Below are the code and all the weights of a small trained network. Each question names an input and a target symbol and asks about switching units off, where a switched-off unit gives its printed mean instead of its output.

import numpy as np


def w(rows, s, z=0):
    codes = np.array(rows[::2]) - 128.0
    scale = np.full(codes.shape[1], s)
    scale[-1] = z or s
    return codes * scale


def f(y):
    return np.maximum(y, 0)


def softmax(a):
    e = np.exp(a - a.max(-1, keepdims=True))
    return e / e.sum(-1, keepdims=True)


def log_softmax(a):
    a = a - a.max(-1, keepdims=True)
    return a - np.log(np.exp(a).sum(-1, keepdims=True))


def net(x, mask):
    ids = ['ΞΣεζμφ'.index(c) for c in x.split()]
    T = len(ids)
    res = E[ids] + P[:T]
    u = 0
    for l in range(3):
        q, k, v = (res @ M[l].T for M in (Q, K, V))
        z = softmax(np.where(np.tri(T) > 0, q @ k.T / 4**0.5, -1e9)) @ v
        res = res + np.where(mask[u], z, O[l][:, -1]) @ O[l][:, :-1]
        u += 1
        y = f(res @ A[l][:, :-1].T + A[l][:, -1])
        res = res + np.where(mask[u : u + 4], y, B[l][:, -1]) @ B[l][:, :-1]
        u += 4
    return log_softmax(res[-1] @ U[:, :-1].T + U[:, -1])


Q, K, V, O, A, B = {}, {}, {}, {}, {}, {}
E = w([
[224,69,79,66,189,122,80,130,193],'Ξ',
[122,77,157,5,133,53,140,178,97],'Σ',
[103,103,132,110,110,41,62,128,130],'ε',
[65,99,106,153,186,97,133,156,83],'ζ',
[129,94,179,132,228,68,119,70,109],'μ',
[187,144,152,124,113,85,155,96,48],'φ',
],0.017)
P = w([
[130,60,165,135,67,176,187,85,177],'0',
[94,102,60,78,120,108,110,117,116],'1',
[161,91,83,200,160,4,151,162,149],'2',
[118,100,131,153,74,151,89,110,115],'3',
[111,132,64,78,129,133,110,111,89],'4',
[160,126,102,211,138,41,141,157,155],'5',
[131,130,153,146,100,156,89,121,127],'6',
[134,159,71,85,147,151,111,94,69],'7',
[157,158,134,199,143,57,142,165,160],'8',
[144,161,185,137,126,165,93,129,141],'9',
[153,181,87,103,164,166,106,70,50],'10',
[151,192,165,193,164,60,144,169,178],'11',
[152,184,223,127,154,173,86,138,158],'12',
[125,139,65,78,146,148,116,106,87],'13',
],0.018)
Q[0] = w([
[154,165,83,222,164,54,149,153,162],'0.h0',
[197,98,179,191,120,3,144,198,158],'0.h0',
[164,118,43,76,211,120,138,160,103],'0.h0',
[117,160,122,100,157,60,166,80,47],'0.h0',
],0.012)
K[0] = w([
[125,218,151,193,193,183,109,131,93],'0.h0',
[151,253,191,122,149,141,57,154,98],'0.h0',
[148,118,144,118,160,200,203,158,146],'0.h0',
[90,165,181,121,120,125,210,111,101],'0.h0',
],0.017)
V[0] = w([
[30,37,37,150,136,131,146,134,193],'0.h0',
[181,154,228,53,176,105,24,8,201],'0.h0',
[109,175,89,146,132,3,34,154,201],'0.h0',
[220,120,86,81,37,104,138,255,136],'0.h0',
],0.0051)
O[0] = w([
[92,138,188,60,82,247,142,206,241,253],'0.h0',
[105,9,1,108,97,229,167,106,159,131],'0.h0',
[70,76,158,89,179,104,75,28,137,104],'0.h0',
[46,192,102,81,145,35,213,48,132,75],'0.h0',
],0.0067,0.0038)
A[0] = w([
[119,150,112,196,98,111,128,62,90,136],'0.n0',
[84,129,254,129,124,85,175,43,202,32],'0.n1',
[183,117,135,97,101,154,63,60,222,3],'0.n2',
[74,117,165,101,223,101,89,155,184,97],'0.n3',
],0.0073,0.0032)
B[0] = w([
[144,53,177,58,185,115,118,81,214,148],'0.n0',
[98,18,134,221,141,99,207,225,49,180],'0.n1',
[38,184,226,141,68,16,151,190,89,160],'0.n2',
[68,202,77,178,66,253,89,209,118,253],'0.n3',
],0.0072,0.0064)
Q[1] = w([
[104,179,78,141,98,142,208,152,161],'1.h0',
[179,83,222,181,145,144,170,130,153],'1.h0',
[91,107,8,123,124,172,94,85,108],'1.h0',
[135,118,182,160,132,124,155,236,189],'1.h0',
],0.011)
K[1] = w([
[120,81,108,134,42,101,93,150,110],'1.h0',
[152,148,138,169,222,35,81,169,160],'1.h0',
[114,46,162,168,27,215,188,125,172],'1.h0',
[77,184,104,120,117,149,1,146,82],'1.h0',
],0.0093)
V[1] = w([
[159,114,88,116,160,8,100,185,150],'1.h0',
[47,157,103,161,20,23,25,89,129],'1.h0',
[139,170,168,161,82,156,253,124,157],'1.h0',
[141,134,137,181,42,143,215,117,201],'1.h0',
],0.0047)
O[1] = w([
[178,179,54,174,196,239,162,160,147,250],'1.h0',
[71,117,149,142,191,235,58,96,126,176],'1.h0',
[174,64,57,227,129,112,185,204,240,194],'1.h0',
[151,53,126,198,231,77,172,1,90,235],'1.h0',
],0.0053,0.0014)
A[1] = w([
[120,126,78,222,174,148,153,194,64,123],'1.n0',
[76,138,56,157,101,100,162,122,98,163],'1.n1',
[80,255,172,103,50,184,68,187,92,1],'1.n2',
[60,232,170,136,57,127,96,192,111,215],'1.n3',
],0.0082,0.0055)
B[1] = w([
[141,112,153,91,52,60,72,116,179,221],'1.n0',
[133,152,129,92,198,181,147,82,69,170],'1.n1',
[254,43,105,206,118,40,192,155,99,224],'1.n2',
[104,205,121,106,184,241,141,163,127,250],'1.n3',
],0.0092,0.015)
Q[2] = w([
[87,29,192,148,46,95,117,163,85],'2.h0',
[131,165,246,118,65,168,213,144,143],'2.h0',
[193,67,254,171,95,88,48,196,187],'2.h0',
[108,74,126,132,155,198,24,88,209],'2.h0',
],0.0076)
K[2] = w([
[102,135,32,110,137,98,30,143,57],'2.h0',
[92,143,60,120,112,150,159,214,97],'2.h0',
[186,145,122,147,168,127,2,158,144],'2.h0',
[124,61,79,127,27,91,77,157,212],'2.h0',
],0.0077)
V[2] = w([
[115,186,143,20,193,149,122,163,235],'2.h0',
[126,159,135,148,186,124,109,114,255],'2.h0',
[145,46,162,100,175,89,122,174,140],'2.h0',
[124,128,82,174,230,129,127,171,41],'2.h0',
],0.0057)
O[2] = w([
[148,100,48,143,76,122,192,93,71,100],'2.h0',
[109,99,84,70,88,110,121,126,3,80],'2.h0',
[61,186,163,146,80,180,132,83,181,255],'2.h0',
[100,110,145,184,47,89,63,128,172,227],'2.h0',
],0.0067,0.0074)
A[2] = w([
[98,253,81,111,147,93,197,105,154,23],'2.n0',
[141,148,89,127,162,23,112,134,102,65],'2.n1',
[132,108,63,104,160,143,145,99,73,1],'2.n2',
[149,94,127,155,143,176,111,138,145,239],'2.n3',
],0.011,0.0051)
B[2] = w([
[73,110,80,161,224,48,184,114,155,161],'2.n0',
[201,130,203,161,234,207,32,180,158,147],'2.n1',
[210,121,46,255,54,198,122,74,214,141],'2.n2',
[119,177,111,108,111,73,138,84,76,252],'2.n3',
],0.0098,0.011)
U = w([
[128,102,82,108,126,190,152,137,159,41],'Ξ',
[102,134,80,87,174,96,172,147,126,24],'Σ',
[78,203,123,21,136,254,141,115,157,169],'ε',
[122,187,90,108,128,170,170,179,87,159],'ζ',
[124,38,134,57,56,65,143,108,133,255],'μ',
[141,74,120,91,187,193,128,178,143,46],'φ',
],0.0052,0.005)

Each question gives the input, a string of symbols that net reads in full, and the target symbol t.
The units are the heads (4 rows each of Q, K, V and O) and the neurons (one row each of A and B). Each row of codes is followed by its name. A weight is (code - 128) times the scale printed after its matrix; where a second scale follows, it is the last column's (O, A, B and U).
mask holds one flag per unit, layer by layer, with each layer's heads first. A switched-off unit (its flag False) gives its mean, the last column of its rows in O or B, instead of its output. The means were averaged over made-up inputs and are rounded, as every weight is.
A unit's drop is (log p(t) with every unit on - log p(t) with that unit switched off) / (log p(t) with every unit on - log p(t) with every unit switched off).
The circuit of an input: a set's keep is (log p(t) with only the set's units on - log p(t) with every unit switched off) / (log p(t) with every unit on - log p(t) with every unit switched off). Starting from the 12 units with the biggest drops (on a tie, the unit counted first), units are removed one at a time, each time the one whose removal leaves the highest keep (on an exact tie, the one counted first), for as long as the keep stays at least 0.8.
circuit, biggest first: the units of the circuit, biggest drop first
k most important neurons: the k neurons with the biggest drops, biggest first
top k neurons in layer l: the k neurons of layer l with the biggest drops, biggest first
input ζ μ μ φ ζ Σ, target φ: circuit, biggest first	(2.n1 0.h0)
input Σ ζ φ ζ Σ φ Σ ε μ ε ζ, target Σ: 3 most important neurons	(2.n0 1.n2 1.n1)
input ε Σ ζ μ ζ μ ζ ζ ζ ε ζ μ ζ μ, target ε: circuit, biggest first	(1.n2)
input ζ ε Ξ μ φ μ, target φ: circuit, biggest first	(2.n1 0.h0)
input Σ Σ ζ Σ Σ φ ζ Σ Σ ε, target μ: circuit, biggest first	(0.h0 1.n3)
input ε φ Σ ε ζ ε φ ζ Σ Σ ε ζ μ Σ, target ε: top 3 neurons in layer 0	(0.n1 0.n2 0.n3)
input ζ ζ ζ ζ ζ ε Σ ζ ε Ξ, target μ: 3 most important neurons	(1.n3 0.n2 1.n2)
input Ξ ζ Σ ζ Σ ζ ζ ζ φ ζ Σ ε ζ μ, target Ξ: 2 most important neurons	(2.n2 1.n2)
input ε ζ ζ φ Ξ Σ μ ε, target ε: 2 most important neurons	(1.n2 0.n1)
input Ξ ζ Σ ζ Ξ Σ μ ε, target Ξ: circuit, biggest first	(2.n2 0.h0 2.h0 1.n2)
input ζ ε ζ Σ ε, target ζ: 4 most important neurons	(1.n2 1.n3 1.n0 2.n3)
input Σ φ Ξ, target φ: circuit, biggest first	(2.n1 0.h0)
input Ξ ε μ Σ Σ Σ ζ, target μ: circuit, biggest first	(1.h0 0.h0)
input Σ ζ ζ φ Σ μ ζ ζ μ Σ φ μ, target φ: circuit, biggest first	(0.h0 2.n1)
input Σ ζ ε ε Σ ζ Ξ ζ ζ μ ε Σ μ Σ, target Σ: circuit, biggest first	(0.h0 2.n0 1.n2 2.h0)
input Σ ζ ζ Σ ζ ζ Σ Ξ ζ ζ Ξ ζ ζ φ, target Σ: top neuron in layer 2	(2.n0)
input Σ Σ ζ μ ζ ζ ζ ζ ζ ζ Ξ, target Σ: 2 most important neurons	(2.n0 1.n2)
input Σ μ ζ ζ ε Ξ φ, target μ: circuit, biggest first	(1.n3 0.n3)
input ζ Σ Σ φ Σ ζ μ μ Ξ ζ ε Σ Σ, target ζ: circuit, biggest first	(1.n3 0.n3 1.h0 1.n2)
input μ ζ ζ, target μ: circuit, biggest first	(1.n0)
input φ μ ε ε φ φ Σ ζ ζ ζ Σ ζ ζ Ξ, target φ: circuit, biggest first	(2.n1 0.h0 1.h0 1.n3)
input Σ ε φ φ, target ε: circuit, biggest first	(1.n2 0.h0)
input Ξ ζ μ μ, target ε: 2 most important neurons	(1.n0 0.n1)
input μ μ ε ε, target ε: 3 most important neurons	(0.n2 1.n3 1.n2)
input ζ μ ζ Σ ζ ζ ε Σ Ξ, target ε: 2 most important neurons	(0.n2 0.n3)
input ζ Σ ζ ζ ζ ζ Σ ε ε ζ ζ ζ Ξ, target μ: 4 most important neurons	(1.n3 0.n2 1.n2 1.n1)
input Σ ε ζ ζ ζ, target Σ: 4 most important neurons	(2.n0 1.n1 1.n2 0.n1)
input ε ζ ζ Ξ ζ μ ζ ζ ζ ζ ζ Σ ζ ζ, target ε: 3 most important neurons	(1.n2 0.n1 1.n1)
